[ -26  -13   10   -8   43  -28  -11   34   19   19   36   21   14  -24
   -8 -113  -49   -1   -1  -26   15   26  -14  -26  -10    5   23  -24
   15   35   27   23  -70]	(20)
[  6   4  -1  13   3  -4 -13  19  -1  46  16 -18  13 -31   9 -86 -78  43
  20 -16  10  18   5 -58  29   1  40   7   3  -5  31  20 -42]	(106)
[  3  13 -22  14  -8 -29  29  13   3  20  51  -1   8 -53 -14 -65 -69  46
   7   1  19  34   8 -34  -2   5  32 -12  -7  -6  59  16 -66]	(189)
[  24  -47    0  -25   27   -7   -7  -30  -32  103 -108  -22    7  -27
   66   47  -27   16  -39   10   13    5   11   -6   45    0    4   -2
   -9  -36   68    6   51]	(146)
[ -4 -11 -59   3  15  14  67 -34 -16  12 -43  17 -40 -60 -68  -4 -18  12
  34  28 -12   9  27  18  41  28  33 -16   3 -66  12  20   6]	(6)
[ 47 -24   1 -23  17 -12  -3 -25 -31  85 -70 -35  13  25  46  77 -12   2
 -46   8   3 -12  15  -1  40  16  10  -7 -22 -49  83   7  54]	(77)
[  0  -7   4 -11  20 -10  11  25   7  23  40  14  31   8 -34 -84 -59  17
  16 -10  -5  21   3 -15  -6  19  19 -14   0  25  40  13 -54]	(106)
[  0  -7 -10   9  14  -7   8  23   0  36  20   1  17 -33 -22 -89 -81  34
  17  -3  -6  24   6 -47   1  12  20   4  17  -7  27  31 -53]	(106)
[ 55 -29 -13  -4   9 -11   8 -34 -38  93 -77 -34  21  -8  30  68 -33  20
 -51  34   4   3  21 -18  36  11   7   0 -19 -62  85  13  56]	(77)
[ -2 -33  38 -52  32  -1 -32   2  -9  59 -45 -21  28  35  88  59  14 -39
 -29 -34  16 -39  -7  30  41   7  14 -19 -30  12  53  -3  50]	(189)
[ -7   9  -9  -1   9 -25  21  15   5  25  45  -1  13 -23  -6 -63 -60  34
  13 -16  28  24   6 -23   3  11  38 -18  -8   9  68  10 -72]	(189)
[  1  -6 -18   9   8 -11  17  16  -1  16  29   5  14 -58 -46 -68 -63  28
  17   3   3  20  -2 -21 -19  10  29 -26  -3  -9  28  20 -52]	(6)
[ 48 -47 -17 -24   6  12  36 -30 -33  59 -63 -13   2  39  16  88  16  12
 -26  13 -18  -2  15  41  44  32 -17   1  -5 -46  48   7  67]	(52)
[  1   9 -60 -17   7  16  57 -37 -14  32 -48   0 -35  22 -24   0 -25  38
  44   7  -3  14  49  27  92  46  53   5  -9 -59  39   7  14]	(106)
[-25 -21 -42 -20  58   3  35  -3  -9  16 -40  20 -32 -54 -62 -26 -12 -10
  20  25  -9   4  15  34  32  26  24 -20  -3 -31  16  12  -4]	(6)
[ 25 -63  49 -39  46 -12 -31  -6 -26  79 -71  -5   0  11  22  37 -21 -26
 -53   0   4 -21  11  12  57  14   5 -14 -13   0  61  -3  67]	(149)
[-19  -7 -45 -20  41   7  42 -10  -9  18 -42  20 -34 -11 -47 -34 -15  -2
  28  22 -17  15  32  27  63  38  17   1   4 -30  20  13  -3]	(106)
[ 20   4 -51  24 -27  -9  52 -11 -14  11  29   4  25 -35 -56 -50 -75  66
  21  14   8  42  22 -12 -15  27  42 -35 -15 -24  40  13 -51]	(6)
[ 67 -43  -5  -2 -16  -4  23 -51 -50  77 -83 -17  -8   1   9  78 -42  46
 -35  24   3   5  45  11  67  27  25  -1 -21 -69  82   2  78]	(149)
[ -5  -4  10  10   6 -20  -2  27   2  27  28   2  -3 -31  16 -94 -58  16
 -14 -28  10   8   0 -51  -2  -3  54 -14  12  20  35  29 -45]	(90)
[ 19 -24  25   5  10 -35  21  12  -8   9  42  32 -10 -42 -68 -81 -67  26
  -4   8   0  29  17 -24   1  10  25 -17  10  11  48  20 -48]	(149)
[ 46 -55 -29  -5   4   6  23 -17 -37  81 -72 -16   9  -7  21  65  -7  27
 -40  29 -14   7  17   5  39  23 -19  12   2 -52  45  15  62]	(52)
[-11   9 -38 -30   2  14  64 -29  -9 -42 -23  30 -39  50 -33  18  62 -21
  29   1 -16  -6  23  79  37  43  38 -18 -13 -23  53  13   3]	(90)
[ 54 -13  -8  -3 -37   9  17 -49 -40  84 -85 -44 -11  44  79  80  -8  38
 -32 -15   9  -8  24  -4  70  18  51 -11 -21 -60 101   1  85]	(90)
[ -7  -4 -44   3  -3   3  62 -46 -18  20 -29   1 -32 -17 -59  18  21  23
  45  24   0  27  46  24  63  24  52  -6  -2 -58  38  -6  -2]	(37)
[ 14 -10 -30  -8  12  -3  58 -47 -18  26 -54  20 -65 -23 -52   2 -27  22
  16  15   9  15  51  16 100  33  55   2  -4 -54  44   4  19]	(149)
[ 10   0 -62 -11  14   3  74 -45 -14   9 -53  11 -55 -24 -47  12 -20  20
  18  21  -2  20  32  33  64  23  49 -13   1 -61  30   4  14]	(17)
[ 21  -6 -25   6  -3 -23  35 -13  -7  13  17  11  14 -49 -31 -60 -66  57
  17  15  10  38  18 -16 -14   7  26 -12   4  -9  48  15 -67]	(146)
[ 49 -52  20 -10  12  -9  -7 -38 -38  98 -91 -14  -7 -15  26  60 -46  24
 -51  17  11   1  35 -17  78  12  24  -4 -15 -48  77   1  83]	(149)
[ -1   8 -68  -8  21  -1  64 -38  -6  12 -48  20 -51 -12 -31  -8  -8  30
  29   9   6  33  30  30  69  40  38  -7   2 -65  48  15  -9]	(20)
[ 25  15 -57 -11  17 -10  58 -37 -17  26 -44   1 -44  -8 -34  12  -4  21
  14  25   6  12  35  13  73  29  48   1 -11 -61  63  15  -1]	(77)
[ -8  -4  -8   3  13 -21   2  14   9  21  26  11  18 -12  -7 -88 -49  24
   5 -21  18  33  -3 -30   1  11  30 -25   9  13  42  15 -61]	(20)
[ 22   2 -93   8 -17   9  83 -32 -24  15 -41   3 -46 -26 -45  19 -14  73
  18  43 -12  43  46  26  76  38  22  26  13 -81  14   9  35]	(52)
[  61  -20  -44   15  -47   15   30  -55  -51   66  -72  -44   13  -10
   23   96  -28   63    2   22   -3    0   32   11   35   29   31  -16
  -24 -105   65   10   69]	(6)
[ 39 -25   2 -28  12  17 -24 -17 -27  93 -85 -38  21  45  78  62 -29  25
 -16 -13   7 -16  23   2  77  23  28   3 -28 -34  59  -6  74]	(106)
[  9 -16 -20 -12  13  -4  35 -32 -15  32 -56  18 -59 -40 -27 -15 -41  23
   8   5  15   7  49   7 110  26  68   8  -9 -39  30   5  22]	(149)
[ 15  14 -30   6 -21 -27  62 -10 -10 -14  32  11 -13  -1 -40 -33 -21  56
  13   6   6  41  25   9 -16  19   6  -8 -13 -17  48   5 -55]	(168)
[  7 -15 -24  24   6 -21  40  20   2  27  53  14  -6 -46 -58 -64 -46  37
   2  19 -12  31   9 -33 -13   9   3   5  30 -15  12  26 -52]	(52)
[  4  -8 -75 -10   8   8  86 -33 -13  10 -29  17 -56  -5 -55  10  13  26
  23  27 -16  22  38  45  72  37  22  14  13 -57   2  16  22]	(52)
[ 20   7 -63 -20   9  16  71 -50 -14   0 -52   2 -36  23 -32  35 -10  26
  25   6   8   9  36  54  58  26  57 -14 -17 -49  28 -13  23]	(17)
[ 45 -46 -11  -9  -1   5  22 -40 -42  90 -74 -30  25  31   7  86  13  11
 -26  12  -2   6  22  21  31  19   9 -16 -20 -36  72 -21  56]	(37)
[ 23 -38  14 -20  -8   4  -5 -31 -30  88 -69 -35  26  34  42  80  16  11
 -17  -9  10   1  21  10  54  12  33 -14 -19 -30  66 -22  62]	(37)
[ 34  14 -50  23 -16 -10  63 -16 -16  17  27  -1   3 -25 -60 -36 -74  76
  24  13   8  45  21 -11 -11  25  44 -33 -14 -37  53   8 -42]	(6)
[ -2  -4 -11   9  -7 -37  32  10  -2   9  29  25   0 -39 -25 -67 -34  36
 -10   7  13  38  20 -28  -8   7  11 -12  -9  13  33   7 -60]	(168)
[ 41 -26 -23   1  -2   1  15 -38 -38  94 -84 -43  12 -28  60  77 -40  39
 -34  20  20   8  21 -13  53   8   9  -2 -25 -67  92  10  60]	(189)
[  4 -32  18 -32  39  -4 -34  -8 -17 102 -71 -37  17   8 102  45 -12 -17
 -46 -28  31 -22  -1 -10  61  -4  24 -10 -33  -3  66  -1  57]	(189)
[  7   1 -15  -4   0 -31  48  -1  -4   3  32  22  -1   0 -35 -47 -29  46
  -1  -1  13  39  26  -3 -13  16  15 -15 -16   8  49  -3 -54]	(168)
[-24 -11 -21 -37  58  12  23   0   1  35 -48  14 -37   7 -14 -29 -13 -15
  29  -5  -5 -10  22  28  71  26  32   7  -1 -14  11  14   6]	(106)
[ 11 -33  22 -39  39   4 -34 -10  -7  84 -84 -23  23  52  88  39   4 -15
 -34 -37  31  -7  -9  17  62  10  23 -17 -20   2  61 -12  61]	(20)
[ 28  15 -32  -7  -6  -8  46 -14  -4  -3  27   1   9  29 -38 -20 -48  62
  24  -1  15  31  17   8  -6  14  53 -30 -12 -14  69  -8 -41]	(17)
[ -1   1 -50 -13  12   4  61 -28 -12  18 -49  16 -58  -2 -17  -2  -3   7
   3   4  -6   1  33  24  63  33  53  -7  -3 -42  49  14  15]	(90)
[ 13 -15 -19   5  14 -25  35   0  -9   9   9  20   1 -71 -51 -73 -63  38
   6  26  -4  44   5 -19 -31   4 -11 -13  17  -5  41  17 -69]	(146)
[ -6 -11 -10  19  -5 -23  29   7   1  30  43  10  15 -42 -71 -63 -36  28
  21  12   2  40  12 -35 -14   5  31 -17  15  -1  45   3 -72]	(37)
[  3   7 -49  -9   3  11  59 -38 -20  21 -59   6 -55  13  -5   2   2  28
  13  -1   9  15  41  15  78  31  63  -8  -9 -42  68   2  19]	(90)
[ 17 -35   4 -36  39   0 -12 -23 -13  63 -70 -12  24  54  52  53  13 -15
 -30  -9  13   0  -2  34  40  21   5 -29 -17 -16  70   1  55]	(20)
[  1  -9 -14   7   2 -40  42   9  -6   6  32  29  -6 -48 -39 -57 -41  42
 -11  14  -1  44  25 -24 -20  14   0  -9  -1 -10  41  13 -60]	(168)
[ 46 -21 -13 -11 -20  -9  27 -50 -42  74 -84 -34 -16  26  63  94  -2  45
 -32  -2  11   6  41  16  58  22  11   0 -31 -65  63 -11  71]	(168)
[ 54 -22 -25  12 -31  19   4 -47 -46 114 -97 -53   4  -7  50  67 -45  61
  -9  14  -3   5  36 -37  88  22  23  17 -14 -96  82   0  76]	(106)
[ -8  -9 -48 -23  36 -14  72 -32 -18   4 -49  24 -60 -14 -34   4  17  15
   7  20   0  21  46  46  52  29  11   0 -16 -40  27   7   2]	(168)
[ 41  10 -42  15 -17  -8  63 -22  -6  12  13   0  -3 -18 -56 -31 -81  63
  10  11   9  42  13 -14  -4  12  37 -24   3 -30  57   2 -41]	(17)
[ 22  15 -95   1 -15  15  70 -37 -28 -19 -34   1 -31 -25 -53  28  -5  48
  44  29 -14  11  35  58  35  42  39  -8 -24 -82  18  11   8]	(6)
[ 15  11 -37   8   3 -22  42  -3   8   7  35  16  15   3 -38 -64 -55  51
  15  -3  15  50   7  -5 -10  26  30 -25   3 -12  64  14 -66]	(20)
[ 11 -11 -63 -14   8   3  53 -45 -22  20 -71  15 -37 -46 -19  -1 -11  30
  21  23   4  15  37  29  60  21  32   5  -7 -43  22   2  -1]	(146)
[ 34 -27  10 -25  33 -14 -20 -16 -23 102 -68 -37  20  24  62  62 -16 -11
 -51  -1  19 -22  13  -7  49   9  27  -5 -26 -29  72   3  51]	(77)
[ -6   7 -66 -18   8  -2  70 -30 -16 -12 -22  14 -32 -26 -33  14   6  12
  23  22  -6  18  29  54  50  37  21  -5 -15 -51  47  11  -5]	(189)
[-10  -1 -55 -22  28   4  67 -41  -2  -8 -46  30 -40   4 -39  -5  12   7
  34   6  -2  29  25  52  64  44  31 -14   3 -53  46  17  -4]	(20)
[-19 -12 -41 -18  38   8  40 -15 -12  12 -47  14 -45 -47 -42 -24  -9   1
  25  12  -4   6  15  25  51  20  33 -20  -7 -31   7  15  11]	(6)
[ 33 -28   7 -26   5  15 -14 -22 -29  91 -77 -40  17  51  58  56 -25  18
  -9  -9  -1 -20  19   8  63  22  19  -1 -18 -36  57   2  70]	(106)
[ 29  17 -85   2 -15  10  79 -48 -20 -19 -48   5 -39 -19 -45  31 -19  52
  26  34  -3  29  36  45  48  21  48  -2  -6 -77  20   2  25]	(17)
[ 25  20 -87  11 -36   8  87 -39 -23 -23 -36  14 -53 -11 -37  17  -1  34
  13  25 -22  15  40  44  42  40  38   2  -1 -71  28  18  15]	(90)
[ -9   8 -40 -35  34   8  56 -37   9  -2 -43  22 -39  50 -25  12  32  -9
  39  -9  13  10  13  65  65  41  35 -22  -5 -30  52   6  -3]	(20)
[ 21  16 -32   3 -17  -6  48 -15   0  14  19  -2   8  11 -38 -30 -64  63
  19  -4  21  40  16 -13   1   9  54 -25  -6 -15  65 -13 -41]	(17)
[  6  13 -26   9   0 -28  36   6   0  20  56  -3  16 -20 -13 -55 -65  44
  10 -10  20  28  13 -22 -11  13  38 -19  -9  -4  61  12 -69]	(189)
